Below are the code and all the weights of a small trained network. Each question names an input and a target symbol and asks about switching units off, where a switched-off unit gives its printed mean instead of its output.

import numpy as np


def w(rows, s, z=0):
    codes = np.array(rows[::2]) - 128.0
    scale = np.full(codes.shape[1], s)
    scale[-1] = z or s
    return codes * scale


def norm(h):
    return h / np.sqrt((h * h).mean(-1, keepdims=True) + 1e-5)


def f(y):
    return y / 2 * (1 + np.tanh(0.7978845608 * (y + 0.044715 * y**3)))


def softmax(a):
    e = np.exp(a - a.max(-1, keepdims=True))
    return e / e.sum(-1, keepdims=True)


def log_softmax(a):
    a = a - a.max(-1, keepdims=True)
    return a - np.log(np.exp(a).sum(-1, keepdims=True))


def net(x, mask):
    ids = ['ΔΠαζηθλμξστω'.index(c) for c in x.split()]
    T = len(ids)
    res = E[ids] + P[:T]
    u = 0
    for l in range(3):
        r = norm(res)
        for j in range(2):
            rows = slice(3 * j, 3 * j + 3)
            q, k, v = (r @ M[l][rows].T for M in (Q, K, V))
            z = softmax(np.where(np.tri(T) > 0, q @ k.T / 3**0.5, -1e9)) @ v
            o = O[l][rows]
            res = res + np.where(mask[u + j], z, o[:, -1]) @ o[:, :-1]
        u += 2
        y = f(norm(res) @ A[l][:, :-1].T + A[l][:, -1])
        res = res + np.where(mask[u : u + 4], y, B[l][:, -1]) @ B[l][:, :-1]
        u += 4
    return log_softmax(norm(res)[-1] @ U[:, :-1].T + U[:, -1])


Q, K, V, O, A, B = {}, {}, {}, {}, {}, {}
E = w([
[110,145,95,89,126,132],'Δ',
[112,132,76,97,104,144],'Π',
[152,108,87,137,104,67],'α',
[118,76,138,138,152,144],'ζ',
[69,127,146,150,151,170],'η',
[74,132,179,74,8,24],'θ',
[103,63,192,111,141,156],'λ',
[155,132,39,74,116,119],'μ',
[156,172,141,176,52,194],'ξ',
[113,114,74,123,141,143],'σ',
[166,171,68,40,146,111],'τ',
[167,174,190,60,97,166],'ω',
],0.014)
P = w([
[159,57,114,72,94,72],'0',
[46,128,164,19,125,62],'1',
[160,102,149,148,122,145],'2',
[76,85,92,26,91,136],'3',
[63,171,140,45,153,12],'4',
[180,114,162,148,133,145],'5',
[86,101,75,18,94,145],'6',
[63,200,163,85,123,32],'7',
[212,99,176,167,145,151],'8',
[96,73,74,1,102,125],'9',
[92,194,212,81,145,51],'10',
],0.0089)
Q[0] = w([
[217,57,76,79,79,200],'L0H1',
[45,163,91,34,140,98],'L0H1',
[146,95,55,164,80,240],'L0H1',
[186,1,80,96,155,197],'L0H2',
[136,223,98,203,171,111],'L0H2',
[31,51,51,69,97,121],'L0H2',
],0.0066)
K[0] = w([
[164,182,36,92,42,124],'L0H1',
[109,148,181,193,135,150],'L0H1',
[85,160,98,49,89,150],'L0H1',
[171,168,151,161,191,254],'L0H2',
[95,128,124,125,218,18],'L0H2',
[145,250,185,152,82,152],'L0H2',
],0.0074)
V[0] = w([
[105,198,60,153,31,121],'L0H1',
[107,144,80,208,194,144],'L0H1',
[113,115,141,154,170,189],'L0H1',
[137,126,88,112,168,127],'L0H2',
[181,90,116,130,175,190],'L0H2',
[104,3,107,136,220,86],'L0H2',
],0.0056)
O[0] = w([
[93,42,189,182,125,232,147],'L0H1',
[152,123,74,172,55,253,3],'L0H1',
[230,87,112,30,105,69,78],'L0H1',
[107,133,146,60,181,123,118],'L0H2',
[157,94,58,140,184,145,104],'L0H2',
[36,149,129,186,178,199,71],'L0H2',
],0.0045,0.0048)
A[0] = w([
[140,51,90,66,60,254,104],'L0N1',
[196,225,73,218,83,199,3],'L0N2',
[54,86,97,134,109,159,69],'L0N3',
[94,221,216,131,66,127,61],'L0N4',
],0.0058,0.0024)
B[0] = w([
[119,3,125,116,88,127,253],'L0N1',
[196,130,56,68,24,81,116],'L0N2',
[100,109,27,57,118,107,144],'L0N3',
[112,83,93,8,193,17,177],'L0N4',
],0.0076,0.0033)
Q[1] = w([
[77,94,96,148,42,197],'L1H1',
[134,187,154,218,74,239],'L1H1',
[81,137,109,190,208,145],'L1H1',
[108,193,112,100,144,69],'L1H2',
[2,72,46,50,100,39],'L1H2',
[37,184,150,45,141,72],'L1H2',
],0.008)
K[1] = w([
[33,166,176,53,50,153],'L1H1',
[12,125,142,129,111,91],'L1H1',
[86,162,88,233,109,190],'L1H1',
[137,84,233,197,151,153],'L1H2',
[225,134,165,79,105,230],'L1H2',
[254,90,87,179,132,150],'L1H2',
],0.0082)
V[1] = w([
[127,192,147,108,118,107],'L1H1',
[80,142,89,255,100,72],'L1H1',
[235,68,41,127,121,121],'L1H1',
[159,217,115,111,158,142],'L1H2',
[153,181,177,130,39,153],'L1H2',
[131,171,66,190,60,139],'L1H2',
],0.0079)
O[1] = w([
[196,130,205,99,74,153,109],'L1H1',
[46,119,208,227,101,164,2],'L1H1',
[91,67,6,185,103,138,156],'L1H1',
[175,37,19,86,126,195,15],'L1H2',
[144,46,208,88,41,119,77],'L1H2',
[80,101,127,170,2,206,23],'L1H2',
],0.0068,0.0055)
A[1] = w([
[75,202,113,110,76,97,150],'L1N1',
[171,97,132,244,152,135,2],'L1N2',
[170,109,104,116,144,85,121],'L1N3',
[135,105,172,68,86,137,178],'L1N4',
],0.011,0.003)
B[1] = w([
[74,72,181,138,113,243,253],'L1N1',
[86,178,48,232,105,93,126],'L1N2',
[123,178,127,126,109,254,251],'L1N3',
[195,55,41,180,87,69,245],'L1N4',
],0.0077,0.0043)
Q[2] = w([
[181,233,148,160,168,95],'L2H1',
[146,113,141,132,176,145],'L2H1',
[90,197,161,98,182,86],'L2H1',
[181,80,55,254,90,180],'L2H2',
[147,181,123,173,132,70],'L2H2',
[160,67,139,144,51,167],'L2H2',
],0.0078)
K[2] = w([
[128,199,232,202,216,73],'L2H1',
[100,100,164,166,158,183],'L2H1',
[164,120,188,184,70,41],'L2H1',
[40,204,127,2,67,7],'L2H2',
[89,156,212,211,82,192],'L2H2',
[47,186,169,117,99,4],'L2H2',
],0.0062)
V[2] = w([
[179,101,153,154,209,31],'L2H1',
[158,183,232,118,41,116],'L2H1',
[95,254,188,100,158,102],'L2H1',
[108,158,50,242,182,86],'L2H2',
[129,156,148,119,229,19],'L2H2',
[147,114,160,232,173,30],'L2H2',
],0.0062)
O[2] = w([
[81,109,148,223,40,97,188],'L2H1',
[22,102,69,45,122,153,24],'L2H1',
[126,43,118,17,94,202,126],'L2H1',
[127,208,24,206,44,100,98],'L2H2',
[126,118,112,252,71,50,255],'L2H2',
[170,243,99,203,97,68,88],'L2H2',
],0.0047,0.0035)
A[2] = w([
[166,213,165,152,88,145,102],'L2N1',
[71,188,254,146,155,174,222],'L2N2',
[178,95,132,139,114,161,254],'L2N3',
[207,114,105,121,120,80,137],'L2N4',
],0.0093,0.0031)
B[2] = w([
[254,193,49,96,209,3,119],'L2N1',
[207,86,153,159,141,245,243],'L2N2',
[138,87,80,161,171,141,208],'L2N3',
[172,89,204,131,102,193,253],'L2N4',
],0.0079,0.0041)
U = w([
[105,144,206,113,39,130,108],'Δ',
[157,8,113,183,1,114,191],'Π',
[26,81,39,130,154,137,81],'α',
[238,107,95,49,81,117,57],'ζ',
[91,136,236,85,164,232,33],'η',
[113,165,131,203,114,162,255],'θ',
[179,165,191,119,196,29,96],'λ',
[175,110,48,74,115,185,85],'μ',
[145,145,117,89,117,137,101],'ξ',
[148,130,206,210,95,203,160],'σ',
[135,137,110,176,152,82,132],'τ',
[174,200,46,131,130,114,153],'ω',
],0.007,0.0022)

Each question gives the input, a string of symbols that net reads in full, and the target symbol t.
The units are the heads (3 rows each of Q, K, V and O) and the neurons (one row each of A and B). Each row of codes is followed by its name. A weight is (code - 128) times the scale printed after its matrix; where a second scale follows, it is the last column's (O, A, B and U).
mask holds one flag per unit, layer by layer, with each layer's heads first. A switched-off unit (its flag False) gives its mean, the last column of its rows in O or B, instead of its output. The means were averaged over made-up inputs and are rounded, as every weight is.
A unit's drop is (log p(t) with every unit on - log p(t) with that unit switched off) / (log p(t) with every unit on - log p(t) with every unit switched off).
unit that matters most: the unit with the biggest drop
top k neurons: the k neurons with the biggest drops, biggest first
top k neurons in layer l: the k neurons of layer l with the biggest drops, biggest first
input Π α α ω λ, target σ: top neuron -> (L0N1)
input θ μ λ ω Π Π Π ω α Π α, target σ: top 2 neurons in layer 0 -> (L0N1, L0N4)
input λ Π θ ω λ α ξ Δ σ Π, target Π: top 2 neurons in layer 0 -> (L0N1, L0N2)
input η μ μ α ω ξ ξ σ θ λ, target Π: top 2 neurons -> (L1N4, L0N2)
input λ Π ξ λ ω, target Π: top 2 neurons -> (L1N4, L0N2)
input Π Π ξ ζ Π Π λ ζ, target η: top 3 neurons -> (L0N4, L0N1, L2N2)
input Π μ λ ζ ξ, target λ: top 2 neurons in layer 1 -> (L1N3, L1N4)
input μ ξ ξ ξ ξ, target Π: top 3 neurons -> (L0N4, L1N4, L0N2)
input μ λ Π Π ω, target η: top 2 neurons in layer 1 -> (L1N1, L1N4)
input Π Π Δ ω λ ξ μ η, target Π: top 2 neurons in layer 0 -> (L0N2, L0N3)
input ξ Π λ ω ξ, target λ: top 2 neurons -> (L0N4, L0N1)
input μ λ α Π Δ, target σ: top 2 neurons -> (L1N1, L2N2)
input λ α ξ μ ζ Π ζ α, target η: top 2 neurons -> (L0N4, L0N1)
input λ ξ μ λ, target Π: unit that matters most -> L0H2
input Π η Π ω ζ, target η: top 2 neurons -> (L1N4, L0N4)
input Δ Π λ Π Π ξ, target ζ: top 2 neurons -> (L0N2, L2N1)
input Π λ θ Δ, target η: top 2 neurons -> (L1N1, L0N4)
input α Δ μ Π λ τ η α Π ω σ, target η: top 2 neurons -> (L0N1, L1N4)
input Π Π λ α μ ω, target λ: top 2 neurons -> (L0N4, L1N1)
input ξ ζ λ λ Π τ Π Π ξ Π η, target Π: top 2 neurons -> (L0N2, L1N4)
input λ λ Π θ μ, target η: unit that matters most -> L0H1
input σ σ Π λ, target λ: top 2 neurons -> (L0N1, L1N1)
input Π ξ ω Π Π μ σ Π ζ σ μ, target ω: top 2 neurons in layer 0 -> (L0N1, L0N4)
input α Π ζ ζ Π λ Π α α ζ σ, target σ: top 3 neurons in layer 0 -> (L0N4, L0N1, L0N3)
input Π Π Π Π, target α: top 2 neurons in layer 1 -> (L1N3, L1N1)
input Π ξ μ η μ λ μ Π Π Π, target Π: top 2 neurons in layer 0 -> (L0N4, L0N1)
input ζ ζ ω λ, target ζ: unit that matters most -> L1H1
input Π Π η λ ζ Π Π ξ, target η: top 2 neurons in layer 0 -> (L0N4, L0N1)
input μ ζ ζ Π Π Π λ Π ξ α ξ, target Π: top 2 neurons in layer 0 -> (L0N4, L0N2)
input α Π Π λ λ μ λ η, target α: top 2 neurons in layer 0 -> (L0N4, L0N3)
